Below is a small trained network, with its code and all its weights. Each question gives an input and a class and asks what happens when units are switched off, that is, made to give their printed mean instead of their output.

import numpy as np


def w(rows, s, z=0):
    codes = np.array(rows[::2]) - 128.0
    scale = np.full(codes.shape[1], s)
    scale[-1] = z or s
    return codes * scale


def norm(h):
    return h / np.sqrt((h * h).mean(-1, keepdims=True) + 1e-5)


def f(y):
    return y / 2 * (1 + np.tanh(0.7978845608 * (y + 0.044715 * y**3)))


def log_softmax(a):
    a = a - a.max(-1, keepdims=True)
    return a - np.log(np.exp(a).sum(-1, keepdims=True))


def net(x, mask):
    res = np.array(x, float).reshape(1, 2) / 4 @ E
    u = 0
    for l in range(3):
        y = f(norm(res) @ A[l][:, :-1].T + A[l][:, -1])
        res = res + np.where(mask[u : u + 6], y, B[l][:, -1]) @ B[l][:, :-1]
        u += 6
    return log_softmax(norm(res)[-1] @ U[:, :-1].T + U[:, -1])


A, B = {}, {}
E = w([
[134,14,115,113,109,138,199,109,167],'x0',
[142,121,140,139,133,121,214,139,3],'x1',
],0.0028)
A[0] = w([
[125,159,123,126,135,126,127,122,75,87],'L0N1',
[126,246,138,132,141,126,40,138,94,142],'L0N2',
[132,122,129,120,129,127,89,121,192,50],'L0N3',
[120,151,125,130,129,130,53,131,248,4],'L0N4',
[127,90,129,130,126,127,152,130,90,60],'L0N5',
[129,37,134,134,133,128,154,129,237,175],'L0N6',
],0.012,0.0016)
B[0] = w([
[106,166,130,181,83,99,121,147,31,162],'L0N1',
[62,148,30,99,80,121,41,96,98,252],'L0N2',
[118,127,208,200,144,58,112,108,127,167],'L0N3',
[232,109,247,205,144,108,227,137,201,216],'L0N4',
[186,78,129,105,190,172,169,163,135,154],'L0N5',
[102,104,43,65,113,163,73,109,168,196],'L0N6',
],0.011,0.017)
A[1] = w([
[202,124,245,206,169,104,202,167,121,58],'L1N1',
[112,161,254,104,230,35,149,118,110,22],'L1N2',
[173,161,209,142,221,117,179,166,95,53],'L1N3',
[126,142,195,180,181,145,187,201,68,85],'L1N4',
[169,115,157,118,189,129,166,135,134,2],'L1N5',
[184,139,216,213,196,120,224,197,32,113],'L1N6',
],0.014,0.00079)
B[1] = w([
[88,166,168,189,225,156,171,222,52,247],'L1N1',
[80,250,101,91,188,192,157,114,188,171],'L1N2',
[195,83,92,169,31,63,96,65,113,183],'L1N3',
[137,73,183,64,60,132,153,154,116,172],'L1N4',
[34,227,147,84,128,102,76,103,133,167],'L1N5',
[189,37,209,88,51,124,204,183,73,221],'L1N6',
],0.012,0.014)
A[2] = w([
[206,97,184,175,139,129,142,118,222,60],'L2N1',
[172,190,216,210,252,108,158,156,139,74],'L2N2',
[121,195,193,198,168,148,170,168,155,29],'L2N3',
[102,173,111,70,189,151,132,121,138,9],'L2N4',
[155,117,151,178,156,102,105,93,252,165],'L2N5',
[156,159,210,239,141,67,157,109,161,79],'L2N6',
],0.015,0.0014)
B[2] = w([
[80,231,77,138,107,149,133,110,91,180],'L2N1',
[17,125,110,190,162,214,121,250,132,254],'L2N2',
[11,165,126,170,172,186,118,180,150,223],'L2N3',
[168,76,84,113,131,154,134,123,155,145],'L2N4',
[179,165,182,125,158,116,198,125,94,170],'L2N5',
[138,17,164,128,189,100,59,128,220,228],'L2N6',
],0.015)
U = w([
[166,55,10,27,142,200,123,113,208,146],'0',
[160,120,184,176,150,39,74,80,208,4],'1',
[49,189,35,149,55,89,25,111,59,172],'2',
[178,254,143,108,164,143,227,75,171,73],'3',
[16,155,169,213,208,181,126,236,183,205],'4',
[163,77,210,91,59,116,199,193,63,179],'5',
],0.0093,0.0023)

Each question gives the input, the list of numbers given to net, and the class t.
The units are the neurons (one row each of A and B). Each row of codes is followed by its name. A weight is (code - 128) times the scale printed after its matrix; where a second scale follows, it is the last column's (A, B and U).
mask holds one flag per neuron, layer by layer. A switched-off neuron (its flag False) gives its mean, the last column of its row in B, instead of its output. The means were averaged over made-up inputs and are rounded, as every weight is.
A unit's drop is (log p(t) with every unit on - log p(t) with that unit switched off) / (log p(t) with every unit on - log p(t) with every unit switched off).
most important unit: the unit with the biggest drop
k most important neurons: the k neurons with the biggest drops, biggest first
k most important neurons of layer l: the k neurons of layer l with the biggest drops, biggest first
drop of u: that unit's drop, to one decimal
input [-4,-2], class 1: 2 most important neurons : [L0N2; L0N4]
input [3,6], class 5: 3 most important neurons of layer 0 : [L0N6; L0N2; L0N4]
input [1,3], class 5: most important unit : L0N6
input [3,2], class 0: 2 most important neurons : [L0N4; L1N1]
input [1,2], class 5: 3 most important neurons : [L0N6; L0N2; L0N4]
input [-2,5], class 5: 3 most important neurons : [L0N2; L0N6; L0N1]
input [-2,7], class 5: 2 most important neurons : [L0N2; L0N6]
input [-3,7], class 5: 3 most important neurons : [L0N2; L0N6; L0N1]
input [-6,-4], class 1: 2 most important neurons : [L0N2; L1N1]
input [7,-4], class 3: 3 most important neurons : [L0N6; L0N2; L2N5]
input [-4,8], class 2: 4 most important neurons : [L0N4; L1N1; L0N3; L1N6]
input [-3,-2], class 1: 4 most important neurons : [L0N2; L1N1; L0N4; L0N5]
input [-3,6], class 2: 3 most important neurons : [L0N4; L1N1; L1N6]
input [-8,-4], class 1: 3 most important neurons : [L0N2; L0N4; L1N1]
input [6,-4], class 3: 2 most important neurons : [L0N6; L1N1]
input [-4,6], class 2: most important unit : L0N4
input [6,-3], class 3: 2 most important neurons of layer 2 : [L2N5; L2N2]
input [6,3], class 0: drop of L0N4 : 0.6
input [0,6], class 5: drop of L0N2 : 1.0
input [7,4], class 0: drop of L0N4 : 0.8
